Below is a small trained network, with its code and all its weights. Each question gives an input and a class and asks what happens when units are switched off, that is, made to give their printed mean instead of their output.

import numpy as np


def w(rows, s, z=0):
    codes = np.array(rows[::2]) - 128.0
    scale = np.full(codes.shape[1], s)
    scale[-1] = z or s
    return codes * scale


def f(y):
    return np.maximum(y, 0)


def log_softmax(a):
    a = a - a.max(-1, keepdims=True)
    return a - np.log(np.exp(a).sum(-1, keepdims=True))


def net(x, mask):
    res = np.array(x, float).reshape(1, 4) / 4 @ E
    y = f(res @ A[0][:, :-1].T + A[0][:, -1])
    res = res + np.where(mask, y, B[0][:, -1]) @ B[0][:, :-1]
    return log_softmax(res[-1] @ U[:, :-1].T + U[:, -1])


A, B = {}, {}
E = w([
[41,125,175,57,79,185,19],'x0',
[138,42,2,85,153,238,162],'x1',
[59,183,173,225,166,225,186],'x2',
[116,40,240,73,123,124,216],'x3',
],0.0096)
A[0] = w([
[84,193,162,167,171,210,159,79],'n0',
[105,52,207,133,145,123,184,60],'n1',
[161,105,132,140,146,143,150,249],'n2',
[88,160,138,200,212,187,184,85],'n3',
[112,163,151,141,99,84,129,72],'n4',
[155,196,53,186,141,145,50,73],'n5',
[37,144,140,72,111,146,62,51],'n6',
[165,128,129,145,117,134,147,174],'n7',
[80,181,129,205,167,167,164,110],'n8',
[134,114,105,94,129,184,158,80],'n9',
[163,183,176,139,111,95,147,135],'n10',
[77,165,182,160,105,59,91,94],'n11',
[104,49,194,111,123,124,221,132],'n12',
[158,79,204,28,134,132,200,51],'n13',
[140,52,58,91,133,237,167,83],'n14',
[51,168,181,162,134,227,156,93],'n15',
[127,43,42,97,167,217,151,97],'n16',
[42,128,176,83,93,177,28,100],'n17',
[132,254,8,179,154,132,16,113],'n18',
[102,154,144,80,82,166,110,216],'n19',
[34,168,169,239,127,208,173,121],'n20',
[204,169,156,196,148,41,180,104],'n21',
[143,127,39,114,128,194,129,87],'n22',
[95,177,202,167,82,55,119,103],'n23',
[191,83,82,42,65,19,68,91],'n24',
[243,122,77,220,234,52,246,55],'n25',
[222,79,109,89,88,59,71,62],'n26',
[128,212,201,146,96,67,102,98],'n27',
[97,75,212,56,132,151,195,79],'n28',
[42,121,176,91,72,182,14,80],'n29',
[141,150,199,171,105,41,93,79],'n30',
],0.0095,0.014)
B[0] = w([
[172,128,143,70,121,142,100,182],'n0',
[149,103,179,164,108,123,107,169],'n1',
[99,179,86,133,117,53,145,240],'n2',
[178,130,115,88,120,135,102,189],'n3',
[121,121,146,131,152,150,94,148],'n4',
[136,97,198,184,105,101,119,191],'n5',
[118,54,86,150,118,176,148,163],'n6',
[112,133,95,130,114,90,125,175],'n7',
[182,127,124,87,116,115,110,191],'n8',
[122,128,144,141,154,149,94,148],'n9',
[101,148,108,132,152,126,105,185],'n10',
[96,147,114,147,190,152,70,189],'n11',
[125,107,186,177,92,86,122,209],'n12',
[154,91,183,165,124,124,109,170],'n13',
[77,184,127,140,205,165,58,199],'n14',
[192,132,121,80,117,125,119,197],'n15',
[75,195,139,130,203,161,71,206],'n16',
[114,61,62,146,116,151,172,203],'n17',
[136,83,234,201,86,69,138,251],'n18',
[93,140,77,139,103,74,182,216],'n19',
[185,153,116,76,108,112,98,229],'n20',
[85,83,84,132,140,177,142,205],'n21',
[99,138,155,152,171,139,84,174],'n22',
[89,171,118,131,172,155,84,207],'n23',
[226,163,132,45,105,131,77,214],'n24',
[101,9,45,137,97,207,205,230],'n25',
[182,136,126,80,107,162,106,179],'n26',
[85,178,123,139,188,166,77,206],'n27',
[140,92,192,181,111,98,112,186],'n28',
[118,29,60,126,114,189,201,201],'n29',
[102,148,143,111,191,153,93,191],'n30',
],0.012,0.015)
U = w([
[59,150,123,139,230,151,87,113],'0',
[100,42,56,137,128,165,183,139],'1',
[226,126,124,41,125,123,101,128],'2',
[126,77,234,207,115,89,127,108],'3',
[55,203,50,128,109,8,200,254],'4',
[119,148,167,125,139,142,196,99],'5',
[118,140,145,102,143,156,180,101],'6',
],0.013)

Each question gives the input, the list of numbers given to net, and the class t.
The units are the neurons (one row each of A and B). Each row of codes is followed by its name. A weight is (code - 128) times the scale printed after its matrix; where a second scale follows, it is the last column's (A, B and U).
mask holds one flag per neuron, in row order. A switched-off neuron (its flag False) gives its mean, the last column of its row in B, instead of its output. The means were averaged over made-up inputs and are rounded, as every weight is.
A unit's drop is (log p(t) with every unit on - log p(t) with that unit switched off) / (log p(t) with every unit on - log p(t) with every unit switched off).
The circuit of an input: a set's keep is (log p(t) with only the set's units on - log p(t) with every unit switched off) / (log p(t) with every unit on - log p(t) with every unit switched off). Starting from the 12 units with the biggest drops (on a tie, the unit counted first), units are removed one at a time, each time the one whose removal leaves the highest keep (on an exact tie, the one counted first), for as long as the keep stays at least 0.8.
circuit, biggest first: the units of the circuit, biggest drop first
k most important neurons: the k neurons with the biggest drops, biggest first
drop of u: that unit's drop, to one decimal
input [7,-4,7,4], class 1: 3 most important neurons -> (n29, n17, n24)
input [-4,-4,-6,5], class 2: 3 most important neurons -> (n24, n18, n26)
input [-3,-6,-8,5], class 2: circuit, biggest first -> (n24)
input [4,2,5,-4], class 2: 2 most important neurons -> (n25, n20)
input [1,-7,7,-8], class 3: 2 most important neurons -> (n18, n5)
input [-6,5,-7,1], class 2: 4 most important neurons -> (n24, n26, n29, n17)
input [8,-6,6,8], class 1: 3 most important neurons -> (n29, n17, n18)
input [4,-2,-3,-5], class 3: 2 most important neurons -> (n18, n25)
input [-4,-4,2,2], class 0: 2 most important neurons -> (n29, n19)
input [8,-1,8,-7], class 1: 3 most important neurons -> (n29, n17, n6)
input [-1,5,6,-6], class 2: 2 most important neurons -> (n20, n3)
input [-3,-1,5,-6], class 3: 3 most important neurons -> (n18, n5, n24)
input [-8,-5,-1,5], class 1: drop of n25 -> 1.0
input [-6,-4,6,-2], class 1: circuit, biggest first -> (n25)
input [-5,-7,0,-8], class 3: drop of n18 -> 8.9
input [2,-3,7,7], class 2: drop of n20 -> 0.8
